Below is a small trained network, with its code and all its weights. Each question gives an input and a class and asks what happens when units are switched off, that is, made to give their printed mean instead of their output.

import numpy as np


def w(rows, s, z=0):
    codes = np.array(rows[::2]) - 128.0
    scale = np.full(codes.shape[1], s)
    scale[-1] = z or s
    return codes * scale


def f(y):
    return y / 2 * (1 + np.tanh(0.7978845608 * (y + 0.044715 * y**3)))


def log_softmax(a):
    a = a - a.max(-1, keepdims=True)
    return a - np.log(np.exp(a).sum(-1, keepdims=True))


def net(x, mask):
    res = np.array(x, float).reshape(1, 5) / 4 @ E
    y = f(res @ A[0][:, :-1].T + A[0][:, -1])
    res = res + np.where(mask, y, B[0][:, -1]) @ B[0][:, :-1]
    return log_softmax(res[-1] @ U[:, :-1].T + U[:, -1])


A, B = {}, {}
E = w([
[124,133,129,130,128],'x0',
[171,178,90,102,224],'x1',
[186,143,138,247,119],'x2',
[125,131,129,129,128],'x3',
[117,77,252,141,197],'x4',
],0.014)
A[0] = w([
[105,46,108,139,39,134],'n0',
[26,74,119,56,91,126],'n1',
[167,160,159,99,94,156],'n2',
[123,107,208,145,156,60],'n3',
[135,183,96,130,220,165],'n4',
[112,137,129,29,142,60],'n5',
[94,142,162,59,90,130],'n6',
[119,173,113,101,86,75],'n7',
[111,88,175,121,44,153],'n8',
[137,212,115,97,221,176],'n9',
[142,119,70,119,64,40],'n10',
[136,151,70,142,68,57],'n11',
[126,161,87,120,99,40],'n12',
[103,120,116,77,152,143],'n13',
[121,136,184,124,186,72],'n14',
[90,150,140,35,127,77],'n15',
[177,139,104,113,200,185],'n16',
[137,76,175,104,157,4],'n17',
[200,209,114,85,222,148],'n18',
[195,133,47,111,94,53],'n19',
[121,141,73,130,124,83],'n20',
[9,81,140,176,55,190],'n21',
[119,51,203,155,147,20],'n22',
[156,156,81,124,98,90],'n23',
[183,155,120,233,114,80],'n24',
[91,97,194,134,185,6],'n25',
[85,117,149,142,78,225],'n26',
[110,163,94,129,81,41],'n27',
[164,136,150,193,86,158],'n28',
[93,163,114,90,112,111],'n29',
[158,170,135,207,137,135],'n30',
[25,104,96,63,157,103],'n31',
[198,111,106,237,118,78],'n32',
[110,118,120,137,131,191],'n33',
],0.013,0.0018)
B[0] = w([
[127,84,52,199,72,221],'n0',
[187,133,139,35,145,243],'n1',
[124,121,124,156,124,132],'n2',
[35,124,153,154,182,201],'n3',
[170,82,25,196,52,218],'n4',
[190,153,150,63,142,215],'n5',
[212,137,132,91,138,192],'n6',
[95,127,168,128,132,177],'n7',
[119,68,30,205,50,209],'n8',
[151,58,26,169,72,233],'n9',
[57,171,126,170,194,204],'n10',
[45,214,127,167,190,211],'n11',
[70,161,137,186,196,182],'n12',
[196,161,102,83,141,183],'n13',
[52,187,119,204,180,187],'n14',
[193,158,164,67,160,214],'n15',
[122,88,32,213,56,203],'n16',
[70,154,160,146,181,178],'n17',
[123,97,10,192,41,252],'n18',
[46,143,209,184,167,222],'n19',
[83,147,129,157,139,177],'n20',
[161,60,19,186,43,238],'n21',
[69,165,145,174,178,213],'n22',
[80,112,176,158,172,192],'n23',
[199,149,163,11,173,234],'n24',
[64,135,145,141,196,203],'n25',
[175,98,58,178,43,185],'n26',
[55,133,150,199,195,185],'n27',
[219,142,120,21,123,203],'n28',
[136,175,159,58,196,176],'n29',
[207,121,206,39,153,205],'n30',
[196,154,152,50,163,228],'n31',
[216,173,166,2,148,238],'n32',
[141,106,96,121,146,134],'n33',
],0.0071,0.014)
U = w([
[119,60,81,162,47,245],'0',
[173,137,160,61,135,129],'1',
[4,148,155,153,166,4],'2',
],0.018,0.0013)

Each question gives the input, the list of numbers given to net, and the class t.
The units are the neurons (one row each of A and B). Each row of codes is followed by its name. A weight is (code - 128) times the scale printed after its matrix; where a second scale follows, it is the last column's (A, B and U).
mask holds one flag per neuron, in row order. A switched-off neuron (its flag False) gives its mean, the last column of its row in B, instead of its output. The means were averaged over made-up inputs and are rounded, as every weight is.
A unit's drop is (log p(t) with every unit on - log p(t) with that unit switched off) / (log p(t) with every unit on - log p(t) with every unit switched off).
most important unit: the unit with the biggest drop
k most important neurons: the k neurons with the biggest drops, biggest first
drop of u: that unit's drop, to one decimal
input [-6,8,1,-1,7], class 0: most important unit : n18
input [2,6,8,5,-7], class 1: 2 most important neurons : (n32; n24)
input [-3,-7,8,-7,1], class 1: 3 most important neurons : (n32; n24; n28)
input [2,7,-2,0,8], class 2: 4 most important neurons : (n14; n25; n3; n17)
input [-5,0,-7,5,8], class 2: 4 most important neurons : (n14; n25; n3; n22)
input [-6,-5,6,-2,-3], class 1: 2 most important neurons : (n32; n24)
input [7,8,8,1,-1], class 0: 2 most important neurons : (n18; n4)
input [-3,-7,8,-7,5], class 1: 2 most important neurons : (n32; n24)
input [-4,-7,-3,1,-8], class 2: 3 most important neurons : (n11; n10; n27)
input [-4,5,-7,-8,8], class 2: 4 most important neurons : (n14; n25; n3; n17)
input [-8,-5,6,1,1], class 1: drop of n18 : 0.3
input [7,8,-5,6,-7], class 0: drop of n9 : 0.8
input [8,7,4,0,7], class 0: drop of n19 : 0.1
